In the rows, 128 means zero.
Each row is followed by its class.
[125 146 102 110 129 124 152 138 119 130 130 131 147 146 169 132 104 144
 133 105 130 100 128 101 105 124 117 119 131 118 127 142 117 109 157 126
 114 116 130 118 105 111 116 134 115 122 127 138 145 131 152]
rete
[ 68 163  68 168 164 128 191 169 108 126 163  95 103 136 129 184 110 144
 177  93 121 197  71  69 145 123  63 124 109 144  10 142 147  30  65 132
 112 142 185 107 130  90  73 135 120  95 138 126 143 107  83]
Bipo
[162  85  91 132 144 102 116 184 172 101 142 102  91 124 109  77 153 162
  61  96 101 127 106 157 193 129 126  87 144 131 181 120  99 211 143 110
 117  88 148 129 146 134 110 110 174 117 148 133 132 108  93]
rete
[119  93  47 162 170 107 158 148 121 103 184 103  83 107 106 132 112 154
 144 135 123 187  80 102 202 113  78 103 116 134 134 146 124 113  90 131
 130 127 170 135 151 109 104 124 165  84 150 117 142 105  67]
Gogut
[ 84 192 151  91 112 128 149 159 136 151  92 145 174 177 205 145 114 132
 156  76 120  64 134  89  58 146 127 142 138 120  84 129 125  83 174 122
 100 108 118  95  84 131 112 145  81 146 121 141 132 140 195]
mota
[133 117  94 132 143 140 133 184 190 111 134 106  91 158 156  63 125 177
  96  23  65 125  96 152 176 139 158 113 170 148 200 142  81 242 169  96
 128 127 114 135 166 107  52 100 192 133 140 148 119  93 130]
fita
[144  99 162  95 108  91 115 115 125 126  97 145 145  96 120 117 149 107
 106 190 158  84 163 138 121 123 130  99 108 102 134  99 138 119 138 132
 114  83 155 137 113 165 202 138  85 156 122 126 147 157 131]
non
[154 103 150 111 126 122 109 144 159 123 121 122 104 133 125  88 134 148
  87 119  88 110 128 161 154 135 159 124 142 126 178 116 112 217 158 134
 139 119 128 130 142 146 108 115 169 123 138 140 122 127 136]
ked
[118 132 104 143 145 133 146 121  84 132 156 118 107 119 115 164 115 128
 161 141 128 157 114  99 144 115  99 125 108 134  75 148 150  81  94 149
 134 146 159 121 124 122 127 141 128 109 127 128 120 133 103]
Vef
[179 109 113 176 157 194 144  97  98 112 183 116 100 124 101 124  90 140
 145  98 116 209  98 142 164 102 133 148 126 154 172 163 120 162 103 124
 161 214 105 152 189  89 112 118 212  98 120 154 114  94  88]
Bipo
[152 158 174 107 110 181 130  83  95 146 104 145 157 153 144 139  91 101
 174 109 134 123 150 125  78 122 159 160 135 133 148 152 129 137 167 136
 162 179  87 146 155 107 155 144 138 145  99 151 112 138 174]
Gogut
[177 118 173 122 118 173 116  74 115 131 121 137 134 119 110 107 111 120
 129 125 132 142 153 163 124 112 166 134 134 132 189 143 122 189 145 128
 155 169  93 164 169 123 169 122 157 149 108 152 113 127 134]
fita
[173  91 159 125 125 147 104  86 115 117 122 134 126  84  88 122 127 104
 116 170 155 143 144 151 146 111 150 122 116 120 185 125 135 157 124 120
 150 137 120 174 158 140 197 128 144 137 113 146 122 129 107]
luz
[101 159  96 133 143 170 162 121 110 133 137 121 108 162 155 154  97 136
 184  54  91 181  97  95 123 119 113 147 132 149 100 173 127 125 125 134
 151 170 145 126 150  73  68 133 142 121 121 138 115 112 133]
Vef
[113 167 135 110 120 162 135 146 131 143 117 132 127 184 186 127 114 144
 149  56  69 113 128 119 101 135 140 150 150 137 130 155 120 172 171 136
 144 155 107 113 127 103  70 134 143 130 123 146 103 126 182]
Vef
[123  92 126 105 118  84 114 134 139 113 106 123 122  80 115 129 150 116
 105 194 153 112 132 135 154 123 115  83 107 108 131  97 138 118 122 126
 108  65 167 151 119 160 187 132  91 136 131 133 138 135 104]
luz
[142 128 139 147 134 139 137 128 110 126 143 119 126 127 108 147 126 121
 133 137 144 142 115 130 136 124 119 125 113 128  88 132 136 106 107 125
 123 144 135 134 137 138 156 129 138 121 116 146 126 122 104]
Bipo
[112 154 166  90 109 128 130 112 127 144  88 150 166 139 178 137 118 115
 153 113 132  86 154 108  77 134 150 134 134 111 126 125 131 108 167 132
 116 107 126 128 104 132 141 141  84 157 108 145 140 141 178]
mota
[104 194 191  87 104 147 131 110  99 164  93 157 186 159 180 164 101 106
 170 122 139  74 159  98  45 143 150 165 124 122  81 130 141  78 165 146
 125 141  98 105  89 135 146 155  84 153 106 144 120 156 206]
mota
[155 120 157 130 139 140 122 101 104 132 137 137 127 111 106 136 112 118
 134 148 134 139 136 123 137 122 140 138 117 134 127 130 137 121 118 139
 141 144 132 129 132 140 148 129 143 129 130 128 123 142 121]
mota
[ 15 196  88  97 128  86 184 163 120 143 102 125 157 152 190 177 123 121
 190 106 131 112 103  41  78 134  70 117 120 129  15 115 145  13 128 126
  89  80 196  88  79 110  78 155  22 141 135 124 161 136 156]
non
[136 109 136  85 107 106 110 162 190 117  86 125 126 137 169  66 145 156
  82  94 101  79 141 159 148 137 160 103 152 113 187 112  99 237 194 113
 106  69 133 132 126 145 112 112 128 157 130 146 133 129 155]
fita
[ 46 181  70 130 146 116 185 199 151 128 129 103 115 162 173 141 119 161
 163  39  91 141  83  81 131 135  88 107 141 146  70 136 120  95 130 119
  98 114 162 104 121  97  38 129 120 122 135 133 133 106 132]
fita
[ 71 186  79 130 151 157 176 193 155 125 130 108 108 185 177 127 103 170
 161   5  61 151  79 106 131 140 116 130 161 163 124 151  96 152 150 105
 122 153 119 110 155  79  17 123 162 124 137 141 114  95 144]
fita
[ 71 123  72 131 143  66 160 197 153 120 136  99 110 116 133 131 150 157
 119 125 126 121  96 102 169 135  74  72 120 126  67 108 126  88 107 121
  78  61 191 108 107 148 102 123 101 117 150 114 151 126  91]
fita
[125 174 148 119 116 172 136 139 116 146 116 145 147 181 164 146 112 127
 155  62 104 102 133 126  83 136 147 155 144 135 130 162 117 141 165 118
 143 166  88 126 131 111 121 136 147 136 103 150 100 123 173]
Vef
[149 117 111 115 132 143 129 144 149 116 136 128 121 156 155  91 107 156
 116  85  94 118 115 137 147 126 139 136 148 128 204 151  94 209 176 115
 144 136 114 132 146 113 110 118 168 119 138 145 124 112 147]
Gogut
[136  94  74 133 142 115 120 189 175 106 140 104  79 149 143  84 153 163
  89  61  68 130  97 158 190 134 126 100 146 130 175 144  96 225 146 103
 124 105 148 125 147 125  79 107 174 120 143 140 115  97 107]
Vef
[ 79 131  83 129 149 108 153 158 131 120 147  98  96 109 129 148 126 138
 141 121 110 166  88  82 163 122  83 104 113 140  85 122 145 101  97 132
 122 114 184 120 127 122  89 135 123 111 146 123 131 118 100]
luz
[ 69 158  62 151 160 120 180 177 132 122 160 103 102 138 131 151 111 159
 164  73 105 173  76  83 158 127  78 107 133 150  83 141 122  80 100 118
 107 130 167 116 135  98  60 129 134 108 139 128 129 109  97]
fita
[191  99 188  97 100 136  89  92 116 125 100 164 168 106 121 111 131 106
  93 197 174  57 180 164  99 123 161 129 120  95 203 118 117 158 168 111
 138 118  84 161 114 173 241 129 123 138 114 150 125 152 152]
luz
[ 99 185 175  74  84 111 126 163 132 155  79 140 173 165 206 135 143 124
 131 129 110  44 161 120  64 148 148 125 138 115  70  98 131 127 187 143
 102  85 119  93  74 156 132 146  81 153 120 143 130 158 198]
Bipo
[ 76 199 110 144 157 173 179 143 112 141 141 124 135 171 167 171  80 135
 202  33 102 170  92  66  96 136 111 161 140 157  74 167 130  58 120 122
 134 181 128 106 140  74  57 141 135 122 127 134 122 110 146]
mota
[131  80  81 146 151  94 140 124  87 111 163 122 103  84 100 152 136 136
 125 189 162 135 118 113 168 108  90  97  88 110 104 135 138  75  82 135
 115  98 182 130 110 146 182 131 121  98 134 118 151 131  68]
Vef
[143 105 159  93 108 108 114 114 151 124  93 134 128 122 144 104 140 126
 105 145 127  91 143 151 122 129 152 117 126 103 156 107 122 173 163 135
 120  86 141 134 123 150 154 121 116 139 121 148 137 138 146]
ked
[214  75 153 128 125 133 101  93 111 115 140 144 141  94  93  99 130 124
  83 182 156 100 165 167 143 110 157 113 125 106 213 127 116 169 147 124
 140 126 102 159 138 153 211 118 161 118 123 142 136 137 113]
rete
[194 122 167 145 122 177 120  77  87 127 151 144 148 127 121 126  97 123
 132 150 145 132 153 152 116 118 161 154 128 121 166 150 120 156 134 127
 156 187  83 150 150 129 187 122 165 122 112 155 123 127 131]
Bipo
[110 107  91 132 150 108 148 135 135 111 139 111  89 105 117 123 131 141
 131 126 113 169  97 107 174 116  97 101 111 130 114 126 136 118 103 125
 121 115 185 133 143 110 111 126 119 129 138 126 141 123  93]
non
[155 141 169 115 125 171 123 111 117 132 124 140 126 149 131 113 110 133
 128 101  92 127 138 138 118 123 154 150 132 145 161 138 122 184 154 126
 161 181 100 128 152 120 117 133 158 141 128 141 110 140 156]
non
[ 77 221 106 131 138 164 182 133  93 150 137 127 159 184 171 187  79 125
 206  54 121 144 109  57  66 130 101 158 135 142  49 160 136  34 137 129
 124 178 119 105 127  75  85 155 116 112 111 138 122 129 163]
rete
[132 121 132 126 134 124 135 120 109 127 142 118 115 107 106 130 123 133
 131 150 127 137 129 127 151 118 121 109 117 140 116 120 133 132 116 139
 126 128 145 123 130 147 132 129 136 128 135 130 126 139 110]
fita
[188 107 158 107 113 143 102  96 131 121 112 137 134 120 120  96 127 121
  99 134 129 115 159 166 129 117 168 120 137 115 194 129 115 195 168 129
 140 130 100 155 151 129 169 123 153 144 109 149 123 132 142]
rete
[124 153 190  91 100 128 131  78  89 148  87 158 167 118 133 163 116  91
 156 181 169  84 164 125  57 121 147 140 106 105 103 108 143  68 147 148
 124 121 126 132 105 145 199 150  85 141  94 149 139 161 163]
ked
[123 130 134 132 138 118 136 140 127 131 128 131 133 124 128 140 125 132
 132 130 139 123 122 112 130 130 120 122 121 129 110 130 132  90 117 130
 115 116 136 124 121 138 145 130 126 124 129 125 133 130 118]
mota
[ 58 132  93  85 119  58 151 181 162 119  95 120 125 126 172 125 155 144
 119 125 112  92 111  95 136 133  92  82 117 111  72  98 124 102 144 125
  82  39 203 103  87 140 108 136  51 146 147 124 161 139 134]
non
[ 95 156 120 131 133 137 163 132 111 130 132 114 125 137 153 162 111 129
 171 106 123 164 109  90 117 125 106 131 119 128  56 134 143  85 111 141
 121 138 167 122 133 101 106 140 110 123 121 140 136 120 124]
Bipo
[143 126 125 118 134 134 133 104 123 124 129 120 120 123 122 122 115 121
 129 111 128 145 129 120 134 110 136 120 131 128 134 137 130 147 139 138
 135 133 145 135 141 110 132 134 140 129 118 135 138 125 121]
rete
[129 134 147  99 116 119 126 159 150 123 102 140 139 149 153 102 139 131
  99 104 112  70 138 139 112 137 138 120 133 118 147 112 111 153 168 105
 115 104 124 115 118 146 146 129 114 151 132 142 128 138 160]
non
[125 137 133 107 126 146 130 122 153 128 111 132 123 146 174 109 114 141
 139  70  97 135 126 124 122 133 149 130 147 133 162 141 116 172 163 121
 128 129 124 127 137 106  94 127 133 148 123 143 127 114 152]
mota
[141 146 146 130 127 154 131 132 114 136 127 130 141 152 126 136 112 119
 150 109 133 119 127 127 111 128 136 143 131 138 132 148 125 129 145 120
 143 160 105 132 146 125 144 138 153 125 120 140 115 128 141]
Gogut
[108 140  99 119 133 102 158 128 100 127 135 130 148 121 150 157 111 131
 142 151 158 105 133  83 109 118  95 110 112 110  94 128 132  58 128 137
 101 100 156 112  89 125 147 144  89 114 123 131 157 139 132]
rete
[113  88  89 153 157  93 146 131 124 109 170  90  70  88  79 135 130 147
 120 153 114 191  87 112 199 114  94 101 105 138 100 118 143 127  74 150
 127 120 197 124 146 136 101 123 154  91 149 121 140 116  59]
ked
[108 122 124 104 122  86 128 159 125 131 123 120 126 119 134 129 137 131
 119 167 132  97 130 113 142 128 113 103 116 123 104 107 135 123 140 144
 112  85 157 108 103 158 143 143 113 126 137 119 139 147 128]
Gogut
[138 114 134  90 114  99 115 154 170 124 103 146 147 143 188  84 135 151
  86 108 109  57 143 136 125 142 151 113 146 106 190 119 100 191 187 114
 107  69 132 117  95 154 130 114 115 144 142 139 146 130 165]
mota
[105 159 140 127 123 130 153 132 106 141 124 128 153 137 131 157 110 122
 156 123 154 107 129 103  96 127 111 128 118 130  79 132 138  69 121 123
 109 136 141 117 116 136 147 140 102 132 118 135 131 139 138]
fita
[149  86  93 171 167 130 141 123 130 103 173 104  68 102  65 125 119 142
 122 128 124 199  88 135 196 118 110 113 118 140 141 135 125 132  80 125
 142 152 155 149 178 121 118 114 188  93 135 132 122 104  54]
ked
[150  79 119 158 151 110 125 111 110 116 168 104  93  71  59 122 141 135
 116 184 143 177 119 130 201 109 108  91 109 139 123 121 148 141  75 146
 130 126 169 146 145 157 149 121 155 110 141 121 133 130  58]
fita
[186  41 111 134 147  97 109 123 140  91 150 131  90  83  85  77 151 150
  60 189 132 121 128 169 202 113 124  86 110 116 211 113 109 190 116 113
 128 101 151 152 143 163 181 107 157 119 150 128 147 128  75]
non
[166 181 214 112  96 186 115  82  83 157 108 158 181 161 154 148 100  99
 156 136 134  94 173 135  58 132 183 175 135 127 117 141 135 140 165 138
 153 186  62 133 121 133 176 140 137 145  94 156 105 151 187]
Bipo
[193 126 162 126 122 190 114  84  92 134 132 159 146 150 136 123  94 125
 132 111 124 109 154 155 103 120 169 163 134 124 198 174 108 179 162 120
 166 187  70 152 145 117 170 122 174 129 107 153 102 132 157]
Vef
[184  86 192 103  96  98  80 101 120 129 107 139 144  90  99 111 166 104
  80 238 169  77 174 178 136 122 155 111 106  94 123  86 144 163 137 146
 117  88 129 135 103 199 235 134 108 138 116 138 135 159 120]
Bipo
[158  90 132 137 138 125 123  87  86 116 150 136 131  74  83 151 113 112
 124 212 185 131 133 124 144 105 115 111  95 115 146 129 142  86  95 124
 135 131 135 163 128 152 221 134 124 111 124 135 139 135  87]
luz
[143  94 122 124 128  96 129 111  95 121 138 137 140  95 104 141 126 119
 126 214 181 103 142 117 138 112 105 110 103 108 130 120 132  85 120 137
 119  97 146 132 105 161 205 138 107 108 131 125 151 146 106]
Gogut
[164 153 208 125 122 177 125  33  52 145 116 163 168 112  98 169  96  73
 173 180 179 126 166 127  69 109 153 164  98 120 118 140 162  71 113 134
 157 192  94 154 137 123 233 155 102 156  91 145 117 152 147]
non
[120 194 170 115 111 171 151 117  97 152 112 149 177 163 154 154  94 116
 174  94 138  95 151 112  58 132 145 153 138 137 108 142 128  89 156 119
 129 171  84 127 126 125 149 144 122 143 103 149 111 144 177]
fita
[124 113 151 127 122  83 130 125 112 127 122 132 134 100  91 154 146 111
 119 205 176  94 137 126 120 126 108 107  99 106  85  96 146  62 101 135
 100  88 163 120  99 177 197 137  98 114 124 128 141 147 102]
ked
[107  97  80 123 142  65 133 167 138 117 143  93  95  99 111 126 158 150
  94 158 124 134 107 108 183 120  85  72 109 124  73 103 142 117 105 147
  93  61 201 107 101 148 111 128 110 107 152 115 152 129  86]
rete
[185  84 172 110 113 129  96  87 139 114 109 138 118 103 101  90 138 117
  94 159 129 119 152 182 142 122 175 118 132 113 209 113 117 210 156 129
 147 119 120 162 157 153 176 116 156 141 115 153 126 131 122]
ked
[ 87 134 117 113 127  80 145 166 146 127 114 121 124 131 143 138 147 136
 117 139 135  92 113 111 120 138 101 102 118 114  84 102 131  92 130 129
  93  71 166 107  96 153 128 132  97 116 135 135 143 130 123]
ked
[106 123  92 114 134 105 148 158 135 117 127 128 130 122 161 130 119 147
 124 136 131 103 116  98 132 123  99 106 125 113 141 119 122 110 136 118
 112  93 155 133 108 129 131 130 108 110 143 132 144 126 128]
luz
[140 163 152 119 123 162 139  98  90 147 132 133 149 146 135 150  96 117
 158 118 125 131 146 103  92 119 140 147 133 135 110 146 137 112 145 149
 148 175 107 124 134 112 125 145 137 122 114 137 122 143 157]
rete
[151 104 167 102 101 103 109 127 142 124  99 128 140 118 145 106 153 123
  94 164 141  88 152 152 128 130 148 108 120 104 123 106 129 173 151 135
 110  80 147 130 109 162 177 125 104 147 122 146 147 138 136]
Bipo
[119 164 143 113 134 164 138 138 140 139 120 130 127 162 173 119 101 143
 147  51  78 132 121 111 114 134 152 156 147 146 138 143 121 164 162 131
 142 156 116 111 138 103  70 130 151 138 132 142 114 123 167]
mota
[165 158 213 101 102 174 109  54  91 152  95 166 183 133 144 138  99  89
 157 134 154  98 177 135  58 127 183 161 129 120 150 137 137 126 166 137
 148 167  79 148 130 134 198 144 116 162  93 152 118 150 180]
mota
[155  87 110 150 144 115 119 144 135 110 148 108  98 111  82 113 133 132
 111 151 133 152 105 140 189 121 114 107 120 134 150 136 123 155 108 123
 133 126 148 143 158 143 153 122 167 108 137 128 125 119  81]
Gogut
[ 97 123 106  96 121  84 135 171 148 123 113 134 147 119 169 125 137 139
 106 145 137  69 129 111 122 131 107  98 124 101 134 104 117 117 154 114
  99  61 152 123  86 149 149 132  87 125 141 133 151 133 141]
luz
[134 140 147 132 137 150 132 101 101 143 145 131 129 124 124 147 102 122
 154 134 123 151 126 110 128 123 135 140 120 142 115 142 143 111 114 145
 147 166 123 125 138 131 126 140 140 126 128 129 120 138 126]
mota
[132 155 168 106 116 140 132  97  81 148 124 136 156 140 125 156  99 100
 168 158 155 108 147 106  89 124 126 154 113 129  84 135 140  89 144 145
 141 156 121 110 115 141 163 152 112 131 117 132 125 158 160]
Gogut
[ 90 153 128  97 120 107 146 158 133 133 111 131 130 143 167 133 129 139
 139 126 101  98 125 100 115 136 114 112 123 126  90 120 132 102 145 133
 115 108 146 109 105 136 104 142  93 143 135 129 130 149 159]
non
[120 102  80 122 144 108 138 175 161 105 136 118 106 125 154 108 124 166
 104 109 109 117  97 120 168 127 102  98 128 117 161 126 112 159 143 108
 113  94 154 142 124 127 100 117 138 107 149 140 140 112 118]
luz
[ 54 183  99 128 137 116 181 160 116 141 130 118 131 158 161 183 109 139
 183  91 123 131  88  70  91 137  86 127 120 135  37 135 135  29 115 134
 107 123 164 102 110 105  82 141 101 106 128 134 139 124 136]
ked
[140 103 135 127 133 121 121 117 131 118 137 118  98 113 103 123 127 135
 113 149 113 147 120 137 158 124 132 120 119 129 136 125 131 151 118 141
 137 125 143 131 139 144 122 122 155 113 131 136 121 128 111]
ked
[128 175 135 120 135 184 150 129 119 138 135 125 122 167 150 125  85 150
 161  56  79 147 116 120 120 128 150 150 150 164 144 156 114 174 155 126
 154 187  97 127 158  99  69 129 174 133 126 147 105 126 157]
fita
[ 58 196 126  95 120 133 155 156 121 145 108 128 149 159 182 166 104 125
 172  92 107 109 119  72  81 137 110 140 130 135  67 127 138  80 149 132
 122 132 136 110 103 114  89 155  91 131 124 137 120 135 177]
luz
[206  88 153 133 116 143 108 106 118 115 140 140 132 116 125  98 122 131
  91 168 137 107 150 174 146 118 158 122 125 112 194 122 115 192 144 124
 140 134 103 148 141 151 187 116 162 123 127 152 128 132 121]
Bipo
[126  95 134 103 113  67 120 144 127 124 120 118 127  86 106 119 155 134
  91 201 150  84 139 132 159 122 112  79 104 113 103  91 137 125 125 141
  91  59 176 116  88 190 174 129  94 130 140 124 147 157 108]
fita
[ 38 202 133  91 115 110 157 149 106 160  94 142 195 147 186 186 110 106
 195 137 149  81 136  56  48 137  97 143 124 130  30 116 153  13 139 137
 101 108 150 105  59 130  97 162  35 139 120 119 139 145 188]
luz
[ 61 152  82 150 152 112 192 118  90 130 151 108 105 109 110 199 107 122
 204 131 144 197  83  56 125 111  64 124  93 130  25 133 159   4  63 160
 125 140 209 119 128  96 102 146 103  91 122 129 146 123  88]
ked
[ 55 167 107 109 130 106 160 161 121 137 120 116 134 135 164 171 115 130
 162 128 122 120 106  66 112 128  85 116 115 127  48 118 150  57 118 140
 109 103 170 109  98 128  99 150  79 118 138 126 135 137 145]
luz
[127 127 123 120 130 128 121 168 162 117 118 120 121 143 135 109 129 139
 106  92 111 111 112 130 142 138 126 117 141 125 150 132 114 164 148 101
 123 118 132 144 137 133 121 120 141 130 131 144 118 114 136]
luz
[ 90 162 100 139 148 153 164 133 102 134 150 109 110 151 137 163  91 136
 187  92 102 178  91  76 134 122  98 141 121 155  75 159 143  96 112 147
 146 173 146 117 144  97  69 145 145 108 131 127 118 121 130]
Gogut
[149 130 136  95 113 144 120 147 152 125 105 142 146 173 182  92 107 150
 111  85 102  73 134 136 113 135 152 144 149 118 196 148  94 203 203 114
 135 124  99 125 125 123 112 122 147 132 131 146 126 128 186]
Gogut
